Here is a tiny trained network, its code and every weight. The questions are about switching its units off for an input and a class, where a switched-off unit gives its printed mean instead of its output.

import numpy as np


def w(rows, s, z=0):
    codes = np.array(rows[::2]) - 128.0
    scale = np.full(codes.shape[1], s)
    scale[-1] = z or s
    return codes * scale


def f(y):
    return y / 2 * (1 + np.tanh(0.7978845608 * (y + 0.044715 * y**3)))


def log_softmax(a):
    a = a - a.max(-1, keepdims=True)
    return a - np.log(np.exp(a).sum(-1, keepdims=True))


def net(x, mask):
    res = np.array(x, float).reshape(1, 8) / 4 @ E
    y = f(res @ A[0][:, :-1].T + A[0][:, -1])
    res = res + np.where(mask, y, B[0][:, -1]) @ B[0][:, :-1]
    return log_softmax(res[-1] @ U[:, :-1].T + U[:, -1])


A, B = {}, {}
E = w([
[153,102,195,131,209,123,51,58,153,52],'x0',
[98,81,159,54,216,214,162,111,117,181],'x1',
[106,95,95,70,65,214,121,94,64,85],'x2',
[191,53,56,86,76,190,87,78,157,82],'x3',
[138,71,121,154,180,69,84,130,155,236],'x4',
[231,158,183,144,186,243,119,64,100,215],'x5',
[104,104,91,190,118,106,82,243,24,74],'x6',
[177,164,93,137,60,156,29,138,255,189],'x7',
],0.0077)
A[0] = w([
[113,131,71,82,69,175,87,137,163,90,219],'n0',
[98,26,55,104,97,133,117,107,109,86,148],'n1',
[121,117,61,152,71,174,92,202,87,195,162],'n2',
[85,2,98,78,99,95,76,113,116,80,186],'n3',
[165,136,194,179,188,105,99,119,117,187,240],'n4',
[83,202,138,185,79,29,93,213,133,96,171],'n5',
[116,102,172,83,134,166,194,151,57,140,1],'n6',
[175,77,137,82,140,193,147,97,95,151,157],'n7',
[165,136,116,176,105,155,46,99,103,23,151],'n8',
[82,158,157,114,190,159,169,11,140,97,225],'n9',
],0.0085,0.0036)
B[0] = w([
[118,72,136,127,206,137,46,45,147,147,209],'n0',
[138,71,121,178,224,32,84,142,140,25,195],'n1',
[227,166,99,242,105,164,13,81,195,160,208],'n2',
[99,57,168,175,220,109,97,174,132,42,205],'n3',
[210,103,155,91,151,145,30,100,188,118,217],'n4',
[125,246,10,215,53,70,170,106,140,131,246],'n5',
[128,113,155,63,169,159,137,140,131,183,171],'n6',
[192,177,172,106,75,153,135,136,146,203,193],'n7',
[194,184,103,253,60,107,71,2,251,189,205],'n8',
[191,153,212,57,54,197,113,144,103,180,208],'n9',
],0.0076,0.012)
U = w([
[154,39,144,142,253,127,61,108,186,136,218],'0',
[76,144,44,161,54,53,254,219,92,44,22],'1',
[93,115,187,42,162,224,201,183,17,100,2],'2',
[150,220,88,140,26,157,112,58,198,204,213],'3',
],0.0084,0.0066)

Each question gives the input, the list of numbers given to net, and the class t.
The units are the neurons (one row each of A and B). Each row of codes is followed by its name. A weight is (code - 128) times the scale printed after its matrix; where a second scale follows, it is the last column's (A, B and U).
mask holds one flag per neuron, in row order. A switched-off neuron (its flag False) gives its mean, the last column of its row in B, instead of its output. The means were averaged over made-up inputs and are rounded, as every weight is.
A unit's drop is (log p(t) with every unit on - log p(t) with that unit switched off) / (log p(t) with every unit on - log p(t) with every unit switched off).
The circuit of an input: a set's keep is (log p(t) with only the set's units on - log p(t) with every unit switched off) / (log p(t) with every unit on - log p(t) with every unit switched off). Starting from all 10 units, units are removed one at a time, each time the one whose removal leaves the highest keep (on an exact tie, the one counted first), for as long as the keep stays at least 0.8.
circuit, biggest first: the units of the circuit, biggest drop first
top k neurons: the k neurons with the biggest drops, biggest first
drop when u is switched off: that unit's drop, to one decimal
input [3,-2,-5,-5,8,-7,4,1], class 1: circuit, biggest first	n5; n8
input [-4,-4,-3,-1,4,7,2,-5], class 0: circuit, biggest first	n5
input [-7,1,-5,0,1,-7,0,1], class 1: circuit, biggest first	n8; n4
input [8,2,-5,-6,-3,6,7,7], class 3: top 3 neurons	n3; n1; n0
input [-4,-5,7,-4,-3,1,-7,-4], class 2: top 2 neurons	n8; n5
input [7,3,-7,-1,-5,-7,7,4], class 3: top 3 neurons	n8; n5; n1
input [1,5,-2,-7,3,-5,-1,3], class 3: top 4 neurons	n3; n1; n5; n0
input [3,-8,-2,1,-8,-7,-1,-5], class 1: top 3 neurons	n2; n3; n4
input [-1,-1,-3,8,7,2,2,8], class 0: top 2 neurons	n5; n0
input [3,1,-6,-8,6,0,4,-4], class 3: top 3 neurons	n5; n3; n1
input [8,-8,7,-1,1,-8,1,-8], class 1: top 3 neurons	n5; n4; n2
input [-6,7,8,1,-7,-6,-7,0], class 2: top 2 neurons	n8; n9
input [0,-6,8,7,-3,5,5,2], class 0: top 2 neurons	n1; n0
input [5,-3,-3,2,-6,7,6,-6], class 3: circuit, biggest first	n8
input [5,2,7,-5,-8,0,-3,-3], class 2: top 2 neurons	n5; n2
input [8,-5,-3,-5,6,2,6,0], class 3: drop when n5 is switched off	0.6
input [-5,5,4,-3,1,-5,-2,-2], class 0: drop when n9 is switched off	0.2
input [-3,5,0,-2,-8,-4,-8,-7], class 2: drop when n6 is switched off	0.0
